In the rows, 128 means zero.
Facts:
Σ pabok <- <1007> <1013> <1023> <1041> <104> <1065> <1073> <1084> <1107> <1131> <1144> <1149> <1199> <119> <120> <1295> <1302> <1305> <1324> <1368> <1374> <1379> <137> <1388> <1431> <1435> <1437> <1439> <1446> <1462> <1489> <1532> <1568> <1569> <179> <209> <303> <304> <337> <376> <405> <464> <483> <51> <528> <534> <548> <571> <595> <600> <64> <652> <653> <65> <673> <675> <68> <728> <72> <741> <750> <774> <775> <776> <77> <788> <799> <79> <800> <925> <94> <975> <976>
Σ truvun <- <1011> <1034> <1119> <1172> <1232> <125> <1262> <1310> <1373> <1458> <1463> <1478> <1479> <1505> <1513> <447> <457> <458> <478> <482> <489> <55> <679> <749> <780> <825> <895>
Σ flegrek <- <1048> <1391> <1399> <241> <312> <402> <74> <790> <979>
Σ flegaster <- <1051> <114> <1562> <403> <569> <686> <715>
Σ petru <- <1161> <1225> <1248> <1249> <1341> <1442> <1465> <1526> <169> <202> <278> <295> <420> <431> <450> <521> <559> <587> <665> <837> <889>
Σ rapu <- <1210> <1371> <1456> <1518> <399> <560> <577> <811> <950> <983>
{<1023>} Δ <1489>
{<1023> <749>} Δ <1518>
{<1023> <55> <68> <983>} Δ <312>
{<1041>} Δ <889>
{<1041> <1569>} Δ <788>
{<1041>} Δ <1034>
{<1073> <749>} Δ <1505>
{<1073> <780>} Δ <304>
{<1073> <458> <534> <64>} Δ <1011>
{<1131> <1225>} Δ <464>
{<1131>} Δ <1262>
{<1131> <800>} Δ <1435>
{<1131> <686>} Δ <1568>
{<1161>} Δ <483>
{<1161> <303> <799> <811>} Δ <774>
{<1161> <653> <780>} Δ <447>
{<1161> <559>} Δ <1107>
{<119> <776>} Δ <1119>
{<1232> <1379> <976>} Δ <489>
{<1232>} Δ <1478>
{<1249> <749>} Δ <1305>
{<1249> <976>} Δ <1310>
{<125> <776>} Δ <1388>
{<125> <811>} Δ <376>
{<1295>} Δ <1144>
{<1295> <665> <776>} Δ <114>
{<1295> <55> <983>} Δ <1324>
{<1371> <837>} Δ <402>
{<1379>} Δ <1562>
{<1379>} Δ <120>
{<137> <790>} Δ <1248>
{<137> <1569>} Δ <104>
{<1391> <482> <799>} Δ <1084>
{<1437>} Δ <1462>
{<1437> <950> <976>} Δ <1013>
{<1437>} Δ <337>
{<1456>} Δ <1210>
{<1513>} Δ <1479>
{<1526>} Δ <457>
{<1569> <800> <950>} Δ <600>
{<278>} Δ <403>
{<278> <94>} Δ <478>
{<278> <665>} Δ <1446>
{<295>} Δ <577>
{<295>} Δ <209>
{<295> <458>} Δ <1373>
{<295>} Δ <652>
{<303>} Δ <169>
{<399>} Δ <825>
{<405> <587>} Δ <895>
{<420>} Δ <1341>
{<458> <750> <837>} Δ <1048>
{<458>} Δ <72>
{<482> <780>} Δ <560>
{<482> <587>} Δ <450>
{<528>} Δ <65>
{<528>} Δ <1458>
{<528> <686>} Δ <1199>
{<528>} Δ <775>
{<534> <950>} Δ <1442>
{<534> <811>} Δ <728>
{<559>} Δ <431>
{<559>} Δ <51>
{<571> <715> <811>} Δ <1439>
{<571>} Δ <79>
{<653>} Δ <1051>
{<653>} Δ <1149>
{<665>} Δ <679>
{<673> <94>} Δ <1368>
{<673>} Δ <1431>
{<715>} Δ <595>
{<74>} Δ <202>
{<74> <979> <983>} Δ <1007>
{<780>} Δ <1172>
{<790>} Δ <179>
{<799>} Δ <1465>
{<800>} Δ <925>
{<800>} Δ <521>
{<811>} Δ <1065>
{<837>} Δ <241>
{<94>} Δ <675>
{<950>} Δ <569>
{<950>} Δ <1532>
{<976>} Δ <1374>
{<979>} Δ <1399>

Known rows:
[144 153 151 135 146 170 239 209 127 120 129 156  78  81 140 114 152 119
 109 105 156 174 133  89 128 114 116 149 118 111 167] : <889>
[136 159 120 122 106  73 115 108 110 133 152 145 151 165  78 143 110 113
  81 162 106 141 125 121 147 151 133 113 151 121 140] : <104>
[116 121 135 155 158 174 145 221 155 174 103 157  91  89  81 124 143 134
 190 104 112  83 149 142 102 150 107  99 144 140 120] : <1051>
[109 134 115  95 159 175 207  73  92 147 127  92 119 125 155  97 151 128
 116  83  99  82 148 152 109 110  70 144 112 128 148] : <1391>
[145 135 149 141 149 179 238 213 129 120 107 165  73  84 146 112 147 148
  97 109 158 173 130 123 104  99  88 154 102 109 165] : <169>
[112 110 112 125 127  82 117  85 146 133 127 154 152 161  86 132 102 104
  73  98 110  87 115 145 112 142 161 148 122 127 102] : <1073>
[135 118 117 124 106  83 100  92 118 123 132 118 155 156  78 142 106 117
 104 124 103 107 117 133 131 156 150 127 121 121 121] : <1302>
[141 123 115 136 104 111 109  98 114 113 137 136 156 167  77 140 105  91
 110 144 128 131 116 137 136 159 129 106 152 125 104] : <120>
[130 128 130 122  69  75 106  64 133 134 150 107 128 128  85 141 102 159
  99 157 118 115 122 141 127 160 113 119 110 127 141] : <1388>
[111 119 142 136 161 152 148 211 146 175 118 145 124  83  97 134 152  89
 195  82  97  76 149  83 105 151 163 100 133 127 120] : <686>
[145 162 153 135 144 172 237 219 123 120 131 154  77  83 127 114 151 122
  99 109 159 170 134  94 129 109 106 149 116 117 167] : <1248>
[145 106 119 117  83  98 109  74 111 110 105 100 156 129  80 142 103 106
 181  81  98  89 117 102 134 162 157 136 121 107 113] : <673>
[129 106 114 113 122  99 141  69 120 122 137 154 157 167  83 138 103  82
 119 102 144  94 116  99 136 161 164 130 157 115  89] : <976>
[145 108 161 147 119 175  73  96 147 103 108  94 122 105 193 131 150 164
 191 170 158 158 150 152 151  80 101 110 163 147 136] : <478>
[108 144 118  96 159 178 221  97  88 156 155  90 143  98 163  95 152 101
 138  82 103  87 147 108 143 132  77 143 131 129 144] : <790>
[104 177 112 108 146 171  81 172 127 166  96 146  84  82 216 113 139 146
 204  88 117 171 116  97 122 138 128 110 165 143  88] : <1371>
[140 153 114 132 105  89 130  96 122 122 152 155 152 176  84 138 104  93
  72 167 140 149 119 139 147 159 115 104 155 132 115] : <1013>
[101 182 112 125 146 178  75 185 116 165 109 128  70  78 207 111 150 138
 193 149 156 174 113 127 109 131  90  98 161 146  80] : <1518>

Rows:
No name comes twice in this set of rows, the named rows included.
[136 139 119 125  99  74 104 108 113 123 143 130 149 155  77 143 107 117
  90 151 102 125 120 126 144 156 140 120 133 122 135]	<179>
[129 110 116 128 130  89 101  84 108 116 109 133 152 165  78 143 108 111
 104 114 100  90 115 137 110 148 148 138 108 109 118]	<405>
[126 125 129 150 155 176 172 214 159 171 123 157 126  80  81 118 145  90
 199  97 142  91 149 108 106 162 123  97 158 141  96]	<1562>
[115 151 124 145 161 168 189 217 163 174 145 166 116  83  80 117 145  93
 192 113 139  89 150 103 108 158 126  94 158 141 119]	<569>
[132 147 115 119 109  78 127  96 124 132 153 153 156 170  81 143 104 101
  72 160 125 134 123 131 147 157 135 113 157 124 130]	<1532>
[124 108 123 114  70  81 107  64 124 136 139 109 148 115  81 140 104 120
 137 110 112  92 118 114 128 156 152 139 101 119 120]	<119>
[126 134 114 140 109  95 106 121 135 118 148 132 156 174  74 134 104 110
  70 158 135 139 115 148 125 150 133 107 131 139  96]	<1305>
[103 164 116 104 141 174  73 140 113 170 111 101  69  77 212 115 151 103
 196  95 153 167 114  84 108 133 141 108 148 143  87]	<983>
[145 169 134 141 146 173 234 211 147 130 138 168  80  80 133 102 144 129
  76 115 158 171 137 112 123 111 100 148 145 126 167]	<1442>
[128 137 112 147 130  86  99 101 135 122 125 150 150 174  78 136 103 148
  68 153 104 131 114 158 109 144 110 119 124 137 122]	<304>
[107 109 126 121 102  82  99  91 137 132 152  97 150 131  77 135 108  98
  90 122 132  90 114 136 121 145 161 128  74 133  89]	<68>
[103 169 114 100 153 162  80  62 110 172  98 166  68  80 214 122 135 134
 199 101 148 163 123  81 105 140 121 134 159 132 103]	<811>
[145 135 152 143 147 176 234 209 131 112 111 141  79  84 140 112 149 130
 121  89 155 172 122 107 114 112 108 147  92 118 168]	<1341>

Now the same nodes, written a new way:
Known rows:
[102 142 115 103 150 166  99 113 128 147 223 177  69 116 161 144 120 129
 125 173 134 128 117 128 118 137 122  89 146 107 113 150 117 149 152  67
 125 143  66 175 142 135 171 102] : <1119>
[130 116 105  86 151 187 123 117 151 157 119 135 135 170 134 128 112 119
 134 149 136  96  87 132 132 120 144 115 101 138 144 159 110 182 183 158
 159 159 122 116 162 123 135 117] : <776>
[206 119 118 145 154 156 105 144 147 133 139 114 102 162 125 111 125 157
 142 131  66 159 139 111 169 106 127 126  64 105 134 141  77 163 116 153
 148 169 144 137 148  87 156 106] : <534>
[175 142 123 155 155 148  90 130 130 147 247 158  37 124 146 129 133 155
 130 163  61 181 152 108 144 134 107 102 106  83 113 137  88 139  99  57
 122 159  71 190 133 102 189  91] : <1011>
[174 129 144 141 169 197  87 115 167 179 249 176  52 154 140 122 157 148
 108 160  81 180 143 132 107 140 119  97 115  79 129 136  66 128  99  82
 121 186  81 157 136 122 176 110] : <458>
[132 175 129 115 112 159 113 115 126  94 243 164  55 110 165 114 160 157
 115 208 161 142 112 170  93 168  88  66 123  81 170 129 138 191  83 123
 136 171 118 150 141 139 159 101] : <55>
[147 138  99  91 151 111 124 149 103 130 117 136 113 131 143 120  97 139
 121 118 120 113 136 126 146 106 119 121 110 126 107 131 103 146 133 148
 137 150 147 155 127 103 148 111] : <1462>
[113 138 156 124 138 183  99 137 169 111 206 166  62 124 109  95 184  71
  90 123  93 149 152 183 105 154 130 134 206 146 130 138 114  87 135 114
 118 156  84 127 138 160 183 115] : <1371>
[136 122 151 168 119 182  85 129 169  66 197 136  63  88 114 107 181  98
 138 144  81 155 141 143 183 138 148 139 174 134 140 163 155 129 153  99
 138 110  79 120 176 163 204 102] : <811>
[159 127  94 105 150 119 125 137 112 130 117 130 116 126 142 127  95 144
 135 125 113 108 124 110 168 106 132 123  97 127 115 143 118 163 148 137
 146 136 137 146 146 109 153 111] : <1439>
[194 102 123 114 162 145 107 113 136 127 105 142 127 105 148 116 128 178
 113 110 142 114 134 122 185  93 155 119 100  92 125 134 124 146 116 168
 145 134 189  95 163 150 157 138] : <799>
[179 109 118 116 152 154 107 122 139 123 112 132 125 122 143 120 123 165
 131 126 129 117 125 119 179  97 147 119  92 105 129 143 119 163 133 164
 151 139 167 109 163 133 153 127] : <303>
[142 138 102  90 150 113 122 152 105 128 114 135 116 134 144 121  96 139
 123 119 122 115 137 129 145 103 120 119 111 127 104 131 101 145 134 150
 135 153 147 155 125 103 144 113] : <788>
[ 95 146 162 148 110 179  71 166 157  43 192 135  66 110 116  96 182  81
 135 142  89 179 169 176 142 126 120 127 192 139 121 146 114 101 136 125
 116 141  91 149 137 138 186  94] : <950>
[149 137  99  93 151 109 124 148 103 129 117 134 111 131 143 121  96 141
 122 118 118 113 137 126 146 106 119 121 109 126 107 132 104 147 132 146
 136 151 146 155 127 102 146 112] : <1532>
[108 152 134 132 125 129 106 154 130  83 202 151  48  91 117 103 159  78
 109 123  82 143 160 161 138 149 116 139 200 151 112 138 138  98 138  88
 119 127  73 161 132 143 195  99] : <577>
[146 134 106  88 140 160 133 126 135 137 128 134 122 156 138 116 119 133
 124 150 140 102  98 144 125 130 124 109  96 128 153 143 117 187 146 170
 157 168 146 120 152 119 133 117] : <1295>
[145 124 118  93 149 162 110 136 138 129 116 134 128 153 139 116 118 138
 126 132 133 122 125 141 137 102 133 113 105 119 126 140  92 153 141 173
 142 164 157 126 141 116 137 118] : <94>

Rows:
No name comes twice in this set of rows, the named rows included.
[182 120 105  95 167  98 124 129 105 138 107 151 112  99 150 119 105 166
 100  95 136 102 145 122 169 100 138 124 115 106 103 122 121 129 111 149
 135 136 178 126 137 135 156 134]	<1084>
[144 176  72 122 113  84 187 160  67  48 115 105  93 127 121  97 136 115
  99 125  93 101 136 134 134 143  93 157 160 148 149 112 151 170  93 164
 163 157 152 120 122 116 140 129]	<312>
[115 138 142 119 144 192  74 119 147 120 219 170  76 120 161 130 149 148
 128 174 141 160 135 147 120 122 121  81 139  83 122 142  99 142 121 102
 119 158 102 157 140 140 167 106]	<1513>
[164 120 119 106 151 153 108 135 136 125 115 132 125 140 141 116 121 152
 128 127 128 125 129 132 155  98 133 115  99 111 126 139 101 156 130 169
 143 155 164 122 145 119 144 122]	<653>
[126 145 146 134 135 184  71 131 143 101 224 159  69 118 160 125 152 153
 138 181 128 176 144 146 129 119 110  79 125  77 125 139  95 147 106 105
 119 161 106 165 138 127 169  99]	<749>
[156 153  88  86 140 100 148 141  98 128 129 136 101 131 144 116 101 141
 112 135 130  97 118 136 129 134 106 115 100 130 135 127 124 173 123 153
 148 157 148 148 132 107 142 112]	<1324>
[169 131  95 106 153 112 124 144 110 135 124 129 106 132 139 122  97 147
 128 120 103 117 133 112 160 108 125 125  96 123 113 136 108 155 133 137
 142 146 140 153 137 100 155 110]	<728>
[111 158 135 136 115 125 105 158 126  65 204 145  43  86 119 100 161  83
 111 131  81 149 163 164 141 152 110 136 196 148 118 135 142 105 128  94
 120 128  79 163 131 139 195  95]	<1518>
[154 148  95  85 144 102 137 145  99 127 126 136 105 130 144 115 101 142
 113 127 129 105 128 136 135 122 111 116 105 125 124 126 115 160 121 154
 141 157 152 150 128 106 143 113]	<1007>
[179 119 117  89 178 166 128 125 154 193 137 156 113 180 126 110 126 132
  88 109 109 119 128 144 107 122 131 122 105 119 130 127  70 130 122 163
 138 192 148 118 131 116 137 134]	<750>
[115 146 130 100 155 146  89 124 117 132 214 186  65  97 167 132 130 146
 105 148 144 142 149 144 116 122 115  86 158  87  97 127 105 116 111  85
 108 149 106 175 121 142 171 113]	<895>
[143 128 121  98 147 156 105 143 133 119 113 131 128 150 142 115 120 142
 128 130 132 127 133 141 141  97 128 112 103 116 122 137  90 151 133 176
 139 164 163 131 136 112 137 117]	<1041>
[126 142 124 119 148 145  90 120 118 126 219 173  64  92 166 138 127 152
 122 161 129 146 141 127 139 124 120  90 141  88 105 137 118 136 120  73
 118 138  91 175 137 137 179 105]	<447>
[ 94 154 131 109 138 151  75 141 114 104 212 167  69 105 168 135 126 141
 134 167 137 157 150 142 123 112 107  82 150  92  95 136 101 129 122  87
 109 147  96 192 120 123 169  97]	<489>

Now the same nodes, written a new way:
Known rows:
[133 103 143 122 130 132  90 163 116 169 148 136 125] : <403>
[107 102 146 128 138 135 141 149 152 138 153 154 115] : <715>
[ 79 142 107 153  95 141  98  53 149 140 132 126 106] : <1391>
[ 92 145 108 154  79 159  97  62 154 162 141 116 125] : <979>
[116 150  96 146  85 148  84  73 152 173 143 108 108] : <241>
[128 123 106 126  72 118  81 150 135 133 152 150 121] : <120>
[136 127 112 130  90 115  99 141 151 110 151 136 119] : <1532>
[139 141 117 135  97 120  96 143 142 116 151 143 120] : <1149>
[133 122 115 131  88 115  90 137 137 107 149 133 124] : <741>
[141 145 116 137  88 121  95 143 137 138 159 151 122] : <1368>
[135 146 110 133  85 120  90 150 142 139 159 159 116] : <483>
[136 132 109 133  79 118  88 147 129 139 152 147 127] : <1568>
[146 143 123 143  95 120  96 139 129 119 156 138 128] : <1199>
[138 136 120 137 101 118  94 141 139 112 152 134 123] : <548>
[135 120 120 126 117 136 104 161 143 163 149 153 111] : <1442>
[118 129 146 146 139 139 116 144 118 140 149 163 123] : <1161>
[114  70 175 180 122 158  94 157 196 235  17 172 132] : <399>
[115 111  83 166  94 157 126 157 136 156  99 157 134] : <1232>

Rows:
No name comes twice in this set of rows, the named rows included.
[113 139  96 143  88 143  91  63 160 158 139 100 106]	<402>
[101 133  89 153 107 184 112 168 147 136  97 149 147]	<55>
[104 136  90 137  74 141  78  73 154 175 136 106 109]	<1399>
[107  86 188 174 132 180  81 165 196 216  13 156 152]	<983>
[119 138  94 143  90 152  91  61 170 157 143 107  99]	<1048>

